Below is a small trained network, with its code and all its weights. Each question gives an input and a class and asks what happens when units are switched off, that is, made to give their printed mean instead of their output.

import numpy as np


def w(rows, s, z=0):
    codes = np.array(rows[::2]) - 128.0
    scale = np.full(codes.shape[1], s)
    scale[-1] = z or s
    return codes * scale


def norm(h):
    return h / np.sqrt((h * h).mean(-1, keepdims=True) + 1e-5)


def f(y):
    return np.maximum(y, 0)


def log_softmax(a):
    a = a - a.max(-1, keepdims=True)
    return a - np.log(np.exp(a).sum(-1, keepdims=True))


def net(x, mask):
    res = np.array(x, float).reshape(1, 4) / 4 @ E
    u = 0
    for l in range(4):
        y = f(norm(res) @ A[l][:, :-1].T + A[l][:, -1])
        res = res + np.where(mask[u : u + 8], y, B[l][:, -1]) @ B[l][:, :-1]
        u += 8
    return log_softmax(norm(res)[-1] @ U[:, :-1].T + U[:, -1])


A, B = {}, {}
E = w([
[144,139,208,171,91,79,96],'x0',
[71,148,183,150,124,136,236],'x1',
[127,90,92,239,179,95,141],'x2',
[129,5,99,122,77,164,152],'x3',
],0.0018)
A[0] = w([
[172,59,49,100,127,139,20,198],'0.n0',
[190,186,133,87,124,117,2,145],'0.n1',
[123,116,86,105,107,240,182,58],'0.n2',
[35,111,152,95,45,165,161,88],'0.n3',
[64,166,129,102,136,150,162,2],'0.n4',
[180,65,81,122,69,171,86,117],'0.n5',
[74,97,187,106,197,74,191,39],'0.n6',
[137,55,90,112,97,231,145,216],'0.n7',
],0.0025,0.00063)
B[0] = w([
[92,198,168,88,186,122,190,253],'0.n0',
[142,153,28,164,128,139,87,237],'0.n1',
[163,149,98,126,103,85,67,197],'0.n2',
[106,100,89,128,70,107,85,196],'0.n3',
[101,100,144,156,118,68,159,157],'0.n4',
[199,81,225,127,110,83,179,213],'0.n5',
[124,60,158,74,44,146,178,172],'0.n6',
[167,220,251,110,106,225,123,236],'0.n7',
],0.0021,0.0022)
A[1] = w([
[60,82,135,105,117,177,230,89],'1.n0',
[39,175,158,124,33,115,75,113],'1.n1',
[63,143,54,78,113,204,209,157],'1.n2',
[226,209,204,166,119,3,90,255],'1.n3',
[191,145,134,174,173,34,153,132],'1.n4',
[163,164,55,97,202,176,187,113],'1.n5',
[108,161,178,99,196,127,159,137],'1.n6',
[106,222,140,119,110,85,129,74],'1.n7',
],0.0025,0.00072)
B[1] = w([
[47,136,61,114,137,38,140,202],'1.n0',
[106,30,182,61,133,193,219,178],'1.n1',
[177,186,96,157,93,45,160,199],'1.n2',
[209,101,102,130,197,208,114,251],'1.n3',
[219,146,138,173,154,252,105,186],'1.n4',
[202,138,68,161,69,174,87,185],'1.n5',
[116,68,179,87,108,140,55,161],'1.n6',
[161,98,172,12,158,132,113,176],'1.n7',
],0.0021,0.0026)
A[2] = w([
[133,43,165,132,114,196,60,101],'2.n0',
[157,150,84,217,218,97,126,222],'2.n1',
[136,122,108,95,84,71,161,148],'2.n2',
[96,76,143,243,99,151,193,147],'2.n3',
[124,51,79,118,189,210,64,65],'2.n4',
[159,220,63,132,148,137,28,226],'2.n5',
[145,206,63,3,162,180,146,205],'2.n6',
[86,218,87,9,43,131,101,255],'2.n7',
],0.0024,0.00077)
B[2] = w([
[74,153,112,105,105,141,153,180],'2.n0',
[184,84,109,90,41,219,47,220],'2.n1',
[79,165,167,226,206,142,102,165],'2.n2',
[124,243,67,99,168,102,28,199],'2.n3',
[60,88,179,76,134,63,179,177],'2.n4',
[224,124,18,253,111,205,40,238],'2.n5',
[81,123,75,209,100,107,63,252],'2.n6',
[185,60,98,187,179,77,106,244],'2.n7',
],0.0027,0.0025)
A[3] = w([
[127,112,88,126,25,157,120,154],'3.n0',
[99,140,94,131,118,112,199,125],'3.n1',
[113,58,131,62,52,126,52,129],'3.n2',
[152,171,125,44,155,112,6,139],'3.n3',
[193,150,64,180,138,180,127,200],'3.n4',
[166,165,103,231,163,206,11,255],'3.n5',
[151,30,86,119,84,173,191,210],'3.n6',
[240,56,140,67,140,142,125,142],'3.n7',
],0.0027,0.00084)
B[3] = w([
[191,121,159,95,191,145,128,167],'3.n0',
[81,163,107,166,141,53,39,143],'3.n1',
[109,169,196,120,229,164,239,166],'3.n2',
[76,133,3,222,116,20,115,174],'3.n3',
[226,22,89,144,62,149,14,204],'3.n4',
[190,49,15,90,68,142,58,253],'3.n5',
[205,170,189,104,158,202,67,168],'3.n6',
[27,179,165,138,134,123,198,176],'3.n7',
],0.0027,0.0052)
U = w([
[2,162,97,161,111,12,178,4],'0',
[142,122,255,34,153,194,214,122],'1',
[232,55,12,157,93,160,16,245],'2',
],0.0062,0.0018)

Each question gives the input, the list of numbers given to net, and the class t.
The units are the neurons (one row each of A and B). Each row of codes is followed by its name. A weight is (code - 128) times the scale printed after its matrix; where a second scale follows, it is the last column's (A, B and U).
mask holds one flag per neuron, layer by layer. A switched-off neuron (its flag False) gives its mean, the last column of its row in B, instead of its output. The means were averaged over made-up inputs and are rounded, as every weight is.
A unit's drop is (log p(t) with every unit on - log p(t) with that unit switched off) / (log p(t) with every unit on - log p(t) with every unit switched off).
The circuit of an input: a set's keep is (log p(t) with only the set's units on - log p(t) with every unit switched off) / (log p(t) with every unit on - log p(t) with every unit switched off). Starting from the 12 units with the biggest drops (on a tie, the unit counted first), units are removed one at a time, each time the one whose removal leaves the highest keep (on an exact tie, the one counted first), for as long as the keep stays at least 0.8.
circuit, biggest first: the units of the circuit, biggest drop first
k most important neurons: the k neurons with the biggest drops, biggest first
k most important neurons of layer l: the k neurons of layer l with the biggest drops, biggest first
drop of u: that unit's drop, to one decimal
input [2,8,6,8], class 0: circuit, biggest first -> [2.n5, 3.n5, 3.n4, 1.n0]
input [-2,7,-1,5], class 0: 2 most important neurons of layer 2 -> [2.n1, 2.n5]
input [5,8,3,-2], class 0: circuit, biggest first -> [2.n5, 3.n4]
input [-6,6,3,1], class 0: circuit, biggest first -> [2.n5, 1.n0, 3.n5]
input [2,7,-7,1], class 1: 2 most important neurons -> [1.n1, 3.n3]
input [0,3,2,3], class 0: most important neuron of layer 0 -> [0.n1]
input [-4,8,-7,7], class 1: 2 most important neurons -> [3.n5, 3.n6]
input [-3,3,-1,6], class 1: 4 most important neurons -> [2.n5, 0.n7, 3.n5, 0.n1]
input [8,3,1,0], class 1: 2 most important neurons of layer 2 -> [2.n5, 2.n6]
input [0,2,2,1], class 0: 3 most important neurons of layer 1 -> [1.n3, 1.n0, 1.n4]
input [6,-5,-8,5], class 1: 2 most important neurons of layer 3 -> [3.n2, 3.n5]
input [-1,6,-8,-5], class 0: drop of 0.n7 -> 0.2
input [2,6,3,4], class 0: drop of 3.n5 -> 0.1
input [2,6,-4,-5], class 1: most important neuron of layer 3 -> [3.n3]
input [-7,8,3,2], class 0: drop of 2.n5 -> 0.3
